Below is a small trained network, with its code and all its weights. Each question gives an input and a target symbol and asks what happens when units are switched off, that is, made to give their printed mean instead of their output.

import numpy as np


def w(rows, s, z=0):
    codes = np.array(rows[::2]) - 128.0
    scale = np.full(codes.shape[1], s)
    scale[-1] = z or s
    return codes * scale


def f(y):
    return y / 2 * (1 + np.tanh(0.7978845608 * (y + 0.044715 * y**3)))


def softmax(a):
    e = np.exp(a - a.max(-1, keepdims=True))
    return e / e.sum(-1, keepdims=True)


def log_softmax(a):
    a = a - a.max(-1, keepdims=True)
    return a - np.log(np.exp(a).sum(-1, keepdims=True))


def net(x, mask):
    ids = ['βγεζηθλμπστφψω'.index(c) for c in x.split()]
    T = len(ids)
    res = E[ids] + P[:T]
    u = 0
    for l in range(2):
        r = res
        for j in range(3):
            rows = slice(3 * j, 3 * j + 3)
            q, k, v = (r @ M[l][rows].T for M in (Q, K, V))
            z = softmax(np.where(np.tri(T) > 0, q @ k.T / 3**0.5, -1e9)) @ v
            o = O[l][rows]
            res = res + np.where(mask[u + j], z, o[:, -1]) @ o[:, :-1]
        u += 3
        y = f(res @ A[l][:, :-1].T + A[l][:, -1])
        res = res + np.where(mask[u : u + 8], y, B[l][:, -1]) @ B[l][:, :-1]
        u += 8
    return log_softmax(res[-1] @ U[:, :-1].T + U[:, -1])


Q, K, V, O, A, B = {}, {}, {}, {}, {}, {}
E = w([
[111,95,68,101,108,164,131,177],'β',
[172,50,135,156,50,176,123,119],'γ',
[195,152,122,163,175,169,61,131],'ε',
[172,144,118,214,158,201,86,65],'ζ',
[167,217,79,140,118,162,123,128],'η',
[176,174,143,88,32,143,155,155],'θ',
[138,106,141,96,24,193,103,185],'λ',
[112,175,121,132,68,47,178,56],'μ',
[140,177,161,214,121,90,111,94],'π',
[3,172,78,142,84,120,125,113],'σ',
[108,221,134,147,54,187,95,123],'τ',
[100,156,195,199,63,134,78,142],'φ',
[122,111,84,134,121,87,72,153],'ψ',
[207,81,130,130,130,57,39,88],'ω',
],0.016)
P = w([
[57,77,193,115,146,103,99,32],'0',
[103,79,163,140,145,117,139,119],'1',
[123,96,135,156,105,124,127,140],'2',
[141,110,113,164,87,120,124,167],'3',
[153,116,98,168,63,110,114,182],'4',
[166,130,90,177,57,94,111,209],'5',
[178,139,77,173,28,97,98,218],'6',
[186,156,70,184,31,87,103,246],'7',
[175,149,58,183,1,84,72,243],'8',
],0.0073)
Q[0] = w([
[115,93,86,108,124,119,155,123],'L0H0',
[131,120,188,87,194,125,165,129],'L0H0',
[162,163,140,197,140,142,137,114],'L0H0',
[155,153,95,168,158,97,94,151],'L0H1',
[139,113,57,210,2,114,66,155],'L0H1',
[71,88,164,77,210,109,205,110],'L0H1',
[156,138,101,117,132,142,75,123],'L0H2',
[115,138,151,95,163,103,106,104],'L0H2',
[139,150,93,143,76,108,63,127],'L0H2',
],0.0095)
K[0] = w([
[126,121,80,70,137,172,147,135],'L0H0',
[85,134,148,111,180,159,174,2],'L0H0',
[173,146,88,154,96,101,76,104],'L0H0',
[72,149,105,189,99,118,106,105],'L0H1',
[212,115,47,221,95,133,135,195],'L0H1',
[60,111,142,94,180,186,188,63],'L0H1',
[130,128,107,195,75,126,119,176],'L0H2',
[65,124,131,152,125,162,156,144],'L0H2',
[222,185,125,196,89,85,163,184],'L0H2',
],0.0086)
V[0] = w([
[103,196,134,134,253,183,177,110],'L0H0',
[2,127,138,108,133,103,156,67],'L0H0',
[115,128,248,70,195,96,108,128],'L0H0',
[80,91,141,85,193,135,121,114],'L0H1',
[166,196,206,137,178,138,103,190],'L0H1',
[55,175,238,28,161,116,180,189],'L0H1',
[145,149,103,169,122,85,37,89],'L0H2',
[154,95,151,69,146,144,215,95],'L0H2',
[46,94,241,197,236,120,127,133],'L0H2',
],0.0052)
O[0] = w([
[154,103,190,64,65,123,123,76,24],'L0H0',
[179,163,196,87,107,143,124,169,64],'L0H0',
[153,200,191,72,66,114,113,81,106],'L0H0',
[108,129,186,86,116,173,153,164,80],'L0H1',
[130,123,140,114,33,78,50,167,133],'L0H1',
[193,117,118,47,57,136,103,78,3],'L0H1',
[110,135,125,195,100,121,124,179,215],'L0H2',
[129,147,143,56,97,97,124,98,64],'L0H2',
[113,129,255,116,147,139,76,170,91],'L0H2',
],0.0065,0.0076)
A[0] = w([
[106,150,114,112,154,107,66,127,33],'L0N0',
[153,42,134,131,80,178,145,122,35],'L0N1',
[200,53,148,98,112,63,64,156,129],'L0N2',
[126,115,151,133,88,81,217,169,255],'L0N3',
[204,90,93,88,134,190,124,137,122],'L0N4',
[255,110,141,140,192,106,64,166,100],'L0N5',
[123,94,103,126,141,110,131,164,156],'L0N6',
[155,179,173,201,195,67,145,52,133],'L0N7',
],0.0088,0.0046)
B[0] = w([
[112,170,210,94,100,105,179,83,131],'L0N0',
[99,57,139,160,146,181,100,119,117],'L0N1',
[67,176,184,120,53,141,48,102,182],'L0N2',
[89,67,55,125,60,150,24,148,164],'L0N3',
[74,2,145,119,49,141,120,74,121],'L0N4',
[7,181,130,135,121,189,112,34,253],'L0N5',
[122,158,96,90,186,155,86,106,206],'L0N6',
[183,52,55,105,71,173,168,120,220],'L0N7',
],0.0079,0.0082)
Q[1] = w([
[77,189,105,168,131,146,214,200],'L1H0',
[112,70,142,168,102,158,125,180],'L1H0',
[158,37,195,86,252,116,166,119],'L1H0',
[115,106,68,124,131,158,44,104],'L1H1',
[64,64,138,123,140,31,92,144],'L1H1',
[111,198,186,104,188,93,156,114],'L1H1',
[149,149,87,184,121,122,35,71],'L1H2',
[125,36,121,117,99,171,113,99],'L1H2',
[154,106,132,170,152,202,2,149],'L1H2',
],0.0082)
K[1] = w([
[159,77,95,154,123,147,31,87],'L1H0',
[109,201,75,138,147,107,129,88],'L1H0',
[160,117,233,40,104,75,222,101],'L1H0',
[93,150,64,240,87,102,119,157],'L1H1',
[199,157,153,182,101,240,160,98],'L1H1',
[149,57,189,54,123,125,220,123],'L1H1',
[104,125,84,215,116,166,134,221],'L1H2',
[116,177,165,150,136,63,144,169],'L1H2',
[97,170,2,144,58,114,155,156],'L1H2',
],0.0072)
V[1] = w([
[114,176,123,100,114,209,164,185],'L1H0',
[175,78,119,140,58,170,135,205],'L1H0',
[178,136,138,162,146,230,145,53],'L1H0',
[130,135,151,57,148,160,97,53],'L1H1',
[69,63,120,82,171,72,105,107],'L1H1',
[108,184,59,135,230,171,108,101],'L1H1',
[2,123,95,78,63,190,124,175],'L1H2',
[184,42,62,117,122,106,144,164],'L1H2',
[96,68,152,160,206,177,122,142],'L1H2',
],0.009)
O[1] = w([
[109,64,198,15,87,109,140,85,96],'L1H0',
[230,118,188,148,141,167,177,21,99],'L1H0',
[196,188,164,101,176,83,20,90,173],'L1H0',
[151,43,73,149,178,88,77,181,60],'L1H1',
[48,16,145,184,125,95,182,234,111],'L1H1',
[86,34,133,57,149,165,22,84,253],'L1H1',
[70,134,191,2,183,35,209,206,250],'L1H2',
[232,73,216,195,118,70,174,130,165],'L1H2',
[122,112,210,166,228,209,98,149,169],'L1H2',
],0.0075,0.011)
A[1] = w([
[89,157,130,174,189,3,113,93,189],'L1N0',
[67,170,205,154,120,66,97,160,170],'L1N1',
[169,87,38,74,197,188,165,160,78],'L1N2',
[155,116,118,211,96,172,75,157,111],'L1N3',
[84,160,113,196,222,148,131,41,1],'L1N4',
[76,98,198,85,73,102,111,3,84],'L1N5',
[146,111,63,89,148,214,44,146,44],'L1N6',
[191,150,211,88,82,124,45,115,75],'L1N7',
],0.0062,0.0049)
B[1] = w([
[238,135,119,82,82,114,183,119,254],'L1N0',
[133,80,175,127,129,93,102,192,240],'L1N1',
[160,183,172,127,154,62,199,45,135],'L1N2',
[82,143,151,128,191,58,119,40,173],'L1N3',
[155,116,177,177,117,113,122,254,204],'L1N4',
[148,164,136,107,159,188,209,119,166],'L1N5',
[183,122,175,99,160,97,161,111,236],'L1N6',
[139,150,211,134,91,140,143,62,151],'L1N7',
],0.0086,0.0087)
U = w([
[182,43,189,96,93,192,151,176,122],'β',
[186,121,162,184,183,142,136,115,3],'γ',
[132,100,136,86,118,21,3,104,141],'ε',
[157,174,180,75,193,92,84,105,63],'ζ',
[114,102,103,164,81,156,86,19,183],'η',
[166,96,47,95,84,61,164,79,144],'θ',
[182,130,154,77,215,76,233,111,109],'λ',
[231,114,98,99,43,73,135,172,82],'μ',
[93,169,199,202,59,81,103,130,97],'π',
[47,161,137,53,133,94,162,122,21],'σ',
[138,204,29,74,182,190,140,61,208],'τ',
[119,245,112,123,93,203,144,164,214],'φ',
[20,36,121,206,119,239,76,103,165],'ψ',
[134,127,32,192,202,35,64,202,139],'ω',
],0.0076,0.0065)

Each question gives the input, a string of symbols that net reads in full, and the target symbol t.
The units are the heads (3 rows each of Q, K, V and O) and the neurons (one row each of A and B). Each row of codes is followed by its name. A weight is (code - 128) times the scale printed after its matrix; where a second scale follows, it is the last column's (O, A, B and U).
mask holds one flag per unit, layer by layer, with each layer's heads first. A switched-off unit (its flag False) gives its mean, the last column of its rows in O or B, instead of its output. The means were averaged over made-up inputs and are rounded, as every weight is.
A unit's drop is (log p(t) with every unit on - log p(t) with that unit switched off) / (log p(t) with every unit on - log p(t) with every unit switched off).
The circuit of an input: a set's keep is (log p(t) with only the set's units on - log p(t) with every unit switched off) / (log p(t) with every unit on - log p(t) with every unit switched off). Starting from the 12 units with the biggest drops (on a tie, the unit counted first), units are removed one at a time, each time the one whose removal leaves the highest keep (on an exact tie, the one counted first), for as long as the keep stays at least 0.8.
units of the circuit, in order: the units of the circuit, biggest drop first
unit that matters most: the unit with the biggest drop
k most important neurons: the k neurons with the biggest drops, biggest first
k most important neurons of layer l: the k neurons of layer l with the biggest drops, biggest first
which heads matter: for each layer, one digit per head in row order, 1 if its drop is at least 0.15 and else 0, layers parted by /
input φ ω ψ η ε ψ φ, target ψ: unit that matters most : L1H0
input ψ ω β β ω η λ μ, target λ: 2 most important neurons : [L1N5; L0N1]
input β ω ω φ, target ω: units of the circuit, in order : [L0N5; L1H0]
input λ ω β ψ ω γ ψ ζ, target ψ: which heads matter : 000 / 011
input τ θ ω ζ, target ω: 3 most important neurons : [L0N2; L0N3; L0N5]
input ω μ ω β, target ω: 3 most important neurons : [L0N5; L0N2; L1N6]
input β σ ω τ, target ω: units of the circuit, in order : [L0N5; L1H0]
input φ ζ β, target ζ: units of the circuit, in order : [L1H0; L0N7]
input τ φ ε φ μ φ γ ω τ, target ω: which heads matter : 010 / 100
input ω θ ω ε μ ω ω η η, target τ: which heads matter : 001 / 010
input τ ω η ω β, target λ: which heads matter : 100 / 000
input ψ ε ω β λ ω ε φ ε, target φ: which heads matter : 000 / 010
input θ ω λ, target ω: units of the circuit, in order : [L0N5; L1H0]
input σ ω ψ ε ψ ψ λ, target ψ: unit that matters most : L1N0
input τ β ζ ε, target ζ: units of the circuit, in order : [L1H0; L1H2]
input φ μ ψ φ ζ, target γ: units of the circuit, in order : [L1H0; L0N2; L0N5; L1H2]
input τ ω ω, target ω: 3 most important neurons : [L0N5; L1N7; L0N6]
input β β ψ ω μ, target ω: units of the circuit, in order : [L0N5; L0N2; L1H0]
input β β η γ μ ψ π ω θ, target ω: units of the circuit, in order : [L0N5; L1H0; L0H0]
input ε θ σ ω ε μ λ η, target λ: which heads matter : 100 / 101
input ω β ω ω ω β ε θ, target ε: which heads matter : 000 / 010
input ψ ε σ θ β λ ω σ ε, target σ: units of the circuit, in order : [L1H2]
input λ ω ψ ω ω π μ, target θ: 2 most important neurons : [L0N5; L0N7]
input ω τ ω φ π φ ε ζ ω, target ζ: 3 most important neurons : [L1N5; L0N0; L1N6]
input ω ε ε ω ε ω μ, target θ: 3 most important neurons of layer 1 : [L1N4; L1N1; L1N0]
input ω η ω σ ω ε τ ψ γ, target ψ: 2 most important neurons of layer 0 : [L0N7; L0N3]
input ω τ ω θ, target μ: unit that matters most : L0N5
input ω ω σ ω, target σ: which heads matter : 000 / 001
input π ψ ω φ μ ω ω β ω, target β: 2 most important neurons of layer 0 : [L0N3; L0N5]
input γ ψ φ ω σ ω ε ε ω, target ζ: 3 most important neurons : [L1N5; L1N6; L0N0]
